Rows, each with its class:
[ -5  -9  -8 -20  13 -20  -3   1  15  -2 -28   4   2  19  21 -19 -22   1
 -11   2  -7 -10   2  -5 -40  -4   1 -25  -9  23  -1  -4  -2   2   8 -10
  -6   5  -5 -22  19   7   9   9   5  11   2  34   3  14  -3  11  -1  33
  19 -16  -2   4  -7   0 -24   9  -9   0  -6   5  12   5  -2  11  11  -5
   4  18  -1] : sava
[ -1  -3 -10 -25  12 -36   3  -7   8  -4 -18   5  15   5  20 -18 -16  -7
  18   3   3   6   5   8 -25  -5  -9 -12 -17  12  12  17   2  -2   7 -12
  11  -8  -6 -12  30   6   6  -9  11   3 -16  27   5  15  -1   7  -7  11
  -3 -40  -4  -1  21  19   4  -6  12 -20 -12   1   1 -13   3  15  15  -6
   8  -2  -1] : sava
[  2   6 -11 -28  34 -34   1  -1  30   9 -14  11  -5  14  14 -11   0  -6
  -2   0 -10   0 -11  -8 -10 -11   4 -37 -23  12  11  -6   8   7  18   7
 -12  -5  -6 -32  25  13   9   3   0  12  -8  48  11  12 -20  -5   2  34
   4 -35  11   0   6  -2  -3   4  -8  -6 -14   4   7  -3   4  12  -4 -10
  18   8   1] : sava
[ -8 -11 -20  -9 -33  -9 -25   7   3   0 -18  -9  15  11   8 -36   6   3
 -15 -17   6   9  20  -1  -9  17   4   6  12  11 -15   4  -2  -6  -1  16
   6  19   1  -2   9  -3   8  -5  -5   8 -27  24  -1  -5  16 -10 -20   4
  -3   0  -9  17  -4  12   2   2 -12  11  -6   7  10   4   3  -5  11   3
   4   6   0] : zitu
[ -3  15  -1 -16  11 -25  -2  -8  21   2 -10   8 -11  -8  32   8  -8   9
   8  12  14  17 -29  20   5  35  14 -23  -7   6 -42  27  -2  17  14 -12
  -6   5   3 -22  30   2   1 -21  31  -4 -22  41   0  11  10  17   2   5
 -13  -7  -8   5 -10   0 -11  -5  27   3  14   3  12   2  -4  12   5   1
  24  54  36] : Venoz
[-10  10 -16  -6 -13 -11  -2   6  13  -3 -21  -8   7   0  11 -30   3   6
 -14  -5  -2  -2  18  -7 -14  21  10 -17  11   7 -21  -7   0  -3   0  13
  -4  11   5 -15  17 -12  12  -8  -8  -3  -9  28 -13 -13  -1  12   1  26
   4   0   9  29  -9   4  -6  -3 -19  -2  12   3   9  -3  18  -2   0  -4
  12  15  15] : zitu
[  1  18  -9 -21  -8 -30  -3  -4  21 -30 -18  -5  12 -14   3 -12   5  10
  15  19  13  14 -31  -9  -9  51  21 -29 -20  22 -25  -3  -7 -10   1  -3
  -9   0   4  -7  35   3   3 -24   7   2  -7  31 -23   7   9   9  -5  31
   2  -4  -7   4 -18   5  -5  -8  22 -19  23  -6   1   9   4   3   1  20
  17  27  41] : Venoz
[  4  -8 -14 -23  25 -27   7  -3  31  -4 -17   8  13  16  24 -24   0   1
   5   2  -5   1   7  12 -32   0  -8 -19 -25  10   6 -12 -12   0   9   9
   5  -5   1 -10  20 -37  14  -1   1  11  -2  40  23  -6 -41  13   3  21
 -11 -43  10  -4   9  21  12  -8   3 -10  -6  16  -7 -12  15   9  -5  -9
   8 -14  -1] : sava
[-10 -11 -19   5 -41 -32 -16  10  -4 -14  -7 -26   7   6  21 -63  -2   8
  -1 -13  -7  -6  32   6 -27  28  -1  -4  10  18 -23  -4   2  -6  -9  10
   0  10  18 -11  11  -8  14 -10  -1 -18  -9  28 -31 -14  16  -4 -29   6
   6 -21  20  17   1  13   1   0  -4   8   5  -5   2  -7  -6  -4  21   2
   6  15  17] : zitu
[ -5   1 -12 -18   8 -19  -3  -4  23 -13 -17   2   4  -7   0 -10   3  -3
   9   9   4   4 -16   6  -7  47  29 -23 -16  17 -40  13  -9   4  17   1
 -23   2   8 -25  33   8  15 -37  12  -5  20  39   3   8  16  12   1  19
   5  -4  -3  13 -22  -2 -10   0  12   2  11  -8   6   4 -19  10  -8  -2
  30  48  47] : Venoz
[-18  14  -5 -14 -17 -25 -23  -5  18 -18  -1  -1  10  -9  11   2   2  25
  17   9  11  30  -8   7  -4  59  27 -27  -7  19 -40  10 -10   3  18 -12
 -10   8  -7   4  34   2  14 -24  16  -4   1  39  -7   4  23  11   0  -9
   4  -2 -19  -5 -14  -1 -11   9  21 -14  13  -7   8   4  -2  -5   4  -1
  18  38  44] : Venoz
[-10  -3 -10 -21  15 -34  12   0  32  -6 -24  22 -12  24  25  -6  -5  -6
  -2  -5  -7   0   6  14 -16   6  27 -20 -10  10  -7  -1   8   2  18  -9
 -15   8  -3 -12  31   3  19  -8   3   0   1  28  -3   7  -9   7  -2  15
  -8 -34  20  -1  -3   9  -9  -2  -9   3  -6  -2  12 -17  -4  23   0  -2
   3   8  13] : sava
[ -3   2 -15  -9   3  -8  -2  13  13 -21 -15   3   5  12  19 -13 -15 -20
  -6  -6  -3 -12   3   4 -18  -6   3 -30 -15  16   3  -4   0 -42   4  -1
  -6   1   3 -20  12  12  10 -14  -6  15   0  34  -1  -2 -10   2  -1  24
  -9 -33  13   9   4   8  -7  -7  -5  -2  -3  -7  17  -8   4  12  -1   5
   5  16   9] : legi
